Below are the code and all the weights of a small trained network. Each question names an input and a target symbol and asks about switching units off, where a switched-off unit gives its printed mean instead of its output.

import numpy as np


def w(rows, s, z=0):
    codes = np.array(rows[::2]) - 128.0
    scale = np.full(codes.shape[1], s)
    scale[-1] = z or s
    return codes * scale


def f(y):
    return y / 2 * (1 + np.tanh(0.7978845608 * (y + 0.044715 * y**3)))


def softmax(a):
    e = np.exp(a - a.max(-1, keepdims=True))
    return e / e.sum(-1, keepdims=True)


def log_softmax(a):
    a = a - a.max(-1, keepdims=True)
    return a - np.log(np.exp(a).sum(-1, keepdims=True))


def net(x, mask):
    ids = ['Σαγλτω'.index(c) for c in x.split()]
    T = len(ids)
    res = E[ids] + P[:T]
    q, k, v = (res @ M[0].T for M in (Q, K, V))
    z = softmax(np.where(np.tri(T) > 0, q @ k.T / 2**0.5, -1e9)) @ v
    res = res + np.where(mask[0], z, O[0][:, -1]) @ O[0][:, :-1]
    y = f(res @ A[0][:, :-1].T + A[0][:, -1])
    res = res + np.where(mask[1:9], y, B[0][:, -1]) @ B[0][:, :-1]
    return log_softmax(res[-1] @ U[:, :-1].T + U[:, -1])


Q, K, V, O, A, B = {}, {}, {}, {}, {}, {}
E = w([
[112,121,114,134,121,115,141,154],'Σ',
[123,142,47,31,153,103,112,155],'α',
[194,137,110,112,160,101,98,181],'γ',
[75,51,151,159,64,64,170,96],'λ',
[102,228,174,165,215,31,116,46],'τ',
[178,116,113,151,194,124,250,92],'ω',
],0.021)
P = w([
[92,176,10,167,107,77,103,124],'0',
[94,52,243,106,134,137,99,159],'1',
[131,109,231,110,92,126,119,102],'2',
[129,96,198,97,115,100,122,75],'3',
[100,159,69,175,78,140,107,136],'4',
[101,156,139,163,97,173,107,116],'5',
[97,142,183,163,115,188,106,117],'6',
[124,151,153,126,118,176,101,98],'7',
[85,124,152,137,87,149,89,136],'8',
[112,168,144,158,92,200,111,116],'9',
[108,103,166,148,87,164,74,179],'10',
],0.013)
Q[0] = w([
[105,97,254,133,135,141,132,98],'head 1',
[167,130,177,4,154,100,124,118],'head 1',
],0.01)
K[0] = w([
[126,214,113,159,166,2,100,38],'head 1',
[189,109,12,143,64,92,135,109],'head 1',
],0.0072)
V[0] = w([
[199,90,132,247,167,136,138,108],'head 1',
[177,180,127,72,170,100,62,177],'head 1',
],0.011)
O[0] = w([
[147,101,92,127,9,68,172,217,3],'head 1',
[181,155,126,137,23,169,149,97,215],'head 1',
],0.012,0.00069)
A[0] = w([
[238,139,225,97,164,71,119,77,132],'neuron 1',
[175,176,139,50,146,121,66,167,181],'neuron 2',
[134,217,48,140,108,58,121,123,185],'neuron 3',
[206,189,99,126,15,120,175,115,254],'neuron 4',
[61,108,111,188,87,139,198,23,87],'neuron 5',
[128,91,103,98,121,33,165,222,55],'neuron 6',
[155,78,245,2,126,127,153,106,187],'neuron 7',
[171,215,30,196,118,131,133,126,103],'neuron 8',
],0.0071,0.0032)
B[0] = w([
[81,92,124,124,157,125,136,183,187],'neuron 1',
[216,34,112,151,122,64,178,83,185],'neuron 2',
[57,2,144,83,128,166,150,132,190],'neuron 3',
[146,225,129,137,150,123,103,94,254],'neuron 4',
[186,124,127,112,151,130,113,125,218],'neuron 5',
[171,201,193,79,126,166,145,95,201],'neuron 6',
[97,100,64,187,94,117,111,152,192],'neuron 7',
[122,57,180,138,111,66,129,175,171],'neuron 8',
],0.0088,0.0081)
U = w([
[152,100,215,92,116,127,181,149,78],'Σ',
[95,143,211,147,186,3,36,132,126],'α',
[95,177,158,144,112,142,17,194,255],'γ',
[95,4,102,207,93,97,112,153,34],'λ',
[142,55,208,100,138,170,34,65,130],'τ',
[154,107,117,188,57,55,61,109,145],'ω',
],0.0051,0.002)

Each question gives the input, a string of symbols that net reads in full, and the target symbol t.
The units are the heads (2 rows each of Q, K, V and O) and the neurons (one row each of A and B). Each row of codes is followed by its name. A weight is (code - 128) times the scale printed after its matrix; where a second scale follows, it is the last column's (O, A, B and U).
mask holds one flag per unit, heads first, then neurons. A switched-off unit (its flag False) gives its mean, the last column of its rows in O or B, instead of its output. The means were averaged over made-up inputs and are rounded, as every weight is.
A unit's drop is (log p(t) with every unit on - log p(t) with that unit switched off) / (log p(t) with every unit on - log p(t) with every unit switched off).
The circuit of an input: a set's keep is (log p(t) with only the set's units on - log p(t) with every unit switched off) / (log p(t) with every unit on - log p(t) with every unit switched off). Starting from all 9 units, units are removed one at a time, each time the one whose removal leaves the highest keep (on an exact tie, the one counted first), for as long as the keep stays at least 0.8.
units of the circuit, in order: the units of the circuit, biggest drop first
top k neurons: the k neurons with the biggest drops, biggest first
drop when u is switched off: that unit's drop, to one decimal
input ω ω γ Σ λ, target Σ: top 2 neurons : (neuron 6; neuron 7)
input λ τ ω γ γ, target Σ: top 2 neurons : (neuron 6; neuron 3)
input γ τ λ, target ω: units of the circuit, in order : (head 1; neuron 7; neuron 4)
input ω λ γ α, target Σ: units of the circuit, in order : (head 1; neuron 6)
input ω ω Σ λ Σ, target Σ: units of the circuit, in order : (neuron 6; head 1; neuron 3)
input γ ω Σ ω, target ω: top 4 neurons : (neuron 4; neuron 7; neuron 6; neuron 3)
input Σ λ ω, target λ: top 4 neurons : (neuron 7; neuron 6; neuron 4; neuron 1)
input α Σ α α α, target λ: top 4 neurons : (neuron 4; neuron 6; neuron 3; neuron 2)
input γ Σ ω ω α, target λ: top 4 neurons : (neuron 4; neuron 3; neuron 2; neuron 6)
input λ λ α α γ λ α λ λ, target α: top 2 neurons : (neuron 3; neuron 2)
input α α λ, target τ: top neuron : (neuron 5)
input ω γ γ γ, target Σ: drop when neuron 6 is switched off : 1.0
input α γ ω, target τ: drop when neuron 5 is switched off : 0.1
input α γ γ, target τ: drop when head 1 is switched off : 1.8
input λ α γ, target α: top neuron : (neuron 3)
